Below is a small trained network, with its code and all its weights. Each question gives an input and a target symbol and asks what happens when units are switched off, that is, made to give their printed mean instead of their output.

import numpy as np


def w(rows, s, z=0):
    codes = np.array(rows[::2]) - 128.0
    scale = np.full(codes.shape[1], s)
    scale[-1] = z or s
    return codes * scale


def f(y):
    return y / 2 * (1 + np.tanh(0.7978845608 * (y + 0.044715 * y**3)))


def softmax(a):
    e = np.exp(a - a.max(-1, keepdims=True))
    return e / e.sum(-1, keepdims=True)


def log_softmax(a):
    a = a - a.max(-1, keepdims=True)
    return a - np.log(np.exp(a).sum(-1, keepdims=True))


def net(x, mask):
    ids = ['αβδηλμπψ'.index(c) for c in x.split()]
    T = len(ids)
    res = E[ids] + P[:T]
    r = res
    for j in range(3):
        rows = slice(4 * j, 4 * j + 4)
        q, k, v = (r @ M[0][rows].T for M in (Q, K, V))
        z = softmax(np.where(np.tri(T) > 0, q @ k.T / 4**0.5, -1e9)) @ v
        o = O[0][rows]
        res = res + np.where(mask[j], z, o[:, -1]) @ o[:, :-1]
    y = f(res @ A[0][:, :-1].T + A[0][:, -1])
    res = res + np.where(mask[3:7], y, B[0][:, -1]) @ B[0][:, :-1]
    return log_softmax(res[-1] @ U[:, :-1].T + U[:, -1])


Q, K, V, O, A, B = {}, {}, {}, {}, {}, {}
E = w([
[74,93,183,170,59],'α',
[165,230,82,206,100],'β',
[135,30,163,71,172],'δ',
[86,171,27,98,92],'η',
[60,191,182,165,158],'λ',
[255,100,199,181,142],'μ',
[31,147,88,79,152],'π',
[239,88,63,107,137],'ψ',
],0.0088)
P = w([
[123,140,147,126,107],'0',
[147,135,136,96,140],'1',
[128,121,159,112,100],'2',
[77,90,96,179,108],'3',
[158,148,113,100,189],'4',
[122,166,171,105,163],'5',
[81,51,91,192,54],'6',
[160,75,78,125,114],'7',
[107,189,176,123,250],'8',
],0.011)
Q[0] = w([
[224,81,148,80,190],'head 0',
[57,177,125,180,72],'head 0',
[187,246,105,1,103],'head 0',
[46,172,110,175,63],'head 0',
[46,221,208,146,180],'head 1',
[175,216,138,11,200],'head 1',
[82,68,44,202,58],'head 1',
[192,177,39,112,121],'head 1',
[93,79,114,171,160],'head 2',
[148,178,159,78,163],'head 2',
[74,101,80,159,112],'head 2',
[164,151,179,92,149],'head 2',
],0.0087)
K[0] = w([
[254,109,167,21,193],'head 0',
[18,159,101,254,73],'head 0',
[116,241,221,84,90],'head 0',
[4,153,96,237,69],'head 0',
[164,20,57,167,102],'head 1',
[113,88,161,154,17],'head 1',
[164,162,159,97,230],'head 1',
[105,106,240,56,100],'head 1',
[144,134,48,105,192],'head 2',
[138,97,129,154,82],'head 2',
[161,136,130,86,218],'head 2',
[94,102,125,182,49],'head 2',
],0.0089)
V[0] = w([
[144,143,117,79,178],'head 0',
[161,71,106,89,141],'head 0',
[39,177,140,213,54],'head 0',
[224,107,174,83,164],'head 0',
[43,254,142,168,142],'head 1',
[79,13,180,131,52],'head 1',
[155,115,230,132,190],'head 1',
[12,97,150,39,180],'head 1',
[142,156,169,199,84],'head 2',
[168,151,77,58,220],'head 2',
[147,102,102,70,188],'head 2',
[91,114,50,77,148],'head 2',
],0.0082)
O[0] = w([
[85,177,145,150,129,41],'head 0',
[52,134,97,141,79,97],'head 0',
[205,90,138,75,166,255],'head 0',
[69,131,109,211,108,67],'head 0',
[217,170,179,36,208,157],'head 1',
[99,8,150,107,60,242],'head 1',
[49,49,223,228,245,171],'head 1',
[23,145,254,31,121,133],'head 1',
[208,75,126,151,148,192],'head 2',
[73,213,128,155,136,8],'head 2',
[54,175,123,145,113,62],'head 2',
[87,218,147,69,81,52],'head 2',
],0.0066,0.0027)
A[0] = w([
[87,169,82,142,215,226],'neuron 0',
[80,100,116,11,134,204],'neuron 1',
[103,75,203,161,171,170],'neuron 2',
[145,101,84,110,2,251],'neuron 3',
],0.0073,0.0031)
B[0] = w([
[122,255,197,185,157,141],'neuron 0',
[101,158,209,31,84,209],'neuron 1',
[107,57,180,166,156,254],'neuron 2',
[130,134,27,113,23,197],'neuron 3',
],0.0071,0.005)
U = w([
[159,29,120,75,69,186],'α',
[228,169,71,129,155,118],'β',
[2,108,171,151,101,101],'δ',
[151,193,99,58,50,96],'η',
[141,143,214,124,240,182],'λ',
[137,85,122,244,166,28],'μ',
[86,189,180,67,101,18],'π',
[100,167,50,170,73,250],'ψ',
],0.0058,0.0025)

Each question gives the input, a string of symbols that net reads in full, and the target symbol t.
The units are the heads (4 rows each of Q, K, V and O) and the neurons (one row each of A and B). Each row of codes is followed by its name. A weight is (code - 128) times the scale printed after its matrix; where a second scale follows, it is the last column's (O, A, B and U).
mask holds one flag per unit, heads first, then neurons. A switched-off unit (its flag False) gives its mean, the last column of its rows in O or B, instead of its output. The means were averaged over made-up inputs and are rounded, as every weight is.
A unit's drop is (log p(t) with every unit on - log p(t) with that unit switched off) / (log p(t) with every unit on - log p(t) with every unit switched off).
The circuit of an input: a set's keep is (log p(t) with only the set's units on - log p(t) with every unit switched off) / (log p(t) with every unit on - log p(t) with every unit switched off). Starting from all 7 units, units are removed one at a time, each time the one whose removal leaves the highest keep (on an exact tie, the one counted first), for as long as the keep stays at least 0.8.
circuit, biggest first: the units of the circuit, biggest drop first
k most important neurons: the k neurons with the biggest drops, biggest first
heads that matter: for each layer, one digit per head in row order, 1 if its drop is at least 0.15 and else 0, layers parted by /
drop when u is switched off: that unit's drop, to one decimal
input α β δ α λ λ ψ α, target λ: circuit, biggest first -> head 1
input μ ψ ψ μ β, target ψ: circuit, biggest first -> head 0; head 1
input δ λ ψ μ λ ψ π, target λ: heads that matter -> 110
input λ λ λ β ψ λ δ β, target λ: heads that matter -> 010
input μ δ λ η λ ψ β ψ λ, target β: heads that matter -> 010
input α μ α α μ α δ, target μ: circuit, biggest first -> head 1; neuron 1
input α α μ α μ, target μ: circuit, biggest first -> head 0; neuron 1
input α λ α α, target λ: circuit, biggest first -> head 1; head 0
input μ α μ λ λ π ψ λ δ, target ψ: circuit, biggest first -> head 1; head 0
input μ μ β α ψ μ α, target ψ: heads that matter -> 011
input δ β δ λ, target λ: 2 most important neurons -> neuron 3; neuron 0
input α δ δ, target δ: circuit, biggest first -> head 0; head 1
input μ π ψ, target ψ: heads that matter -> 100
input λ λ α η λ λ μ, target λ: heads that matter -> 010
input ψ λ ψ λ α β α δ π, target α: circuit, biggest first -> head 1
input λ π μ α α α α δ β, target α: heads that matter -> 011
input δ μ μ α α μ ψ δ, target μ: heads that matter -> 110
input δ α μ δ α λ α ψ, target λ: 2 most important neurons -> neuron 3; neuron 0
input α α λ δ μ α α, target μ: 2 most important neurons -> neuron 1; neuron 2
input δ ψ λ μ α α δ π λ, target δ: heads that matter -> 010
input α β λ μ α π α η μ, target α: heads that matter -> 011
input λ α λ λ λ δ μ δ, target δ: circuit, biggest first -> head 0
input β μ β, target β: drop when head 0 is switched off -> 0.1
input α λ δ α β η α, target β: drop when head 0 is switched off -> 0.2
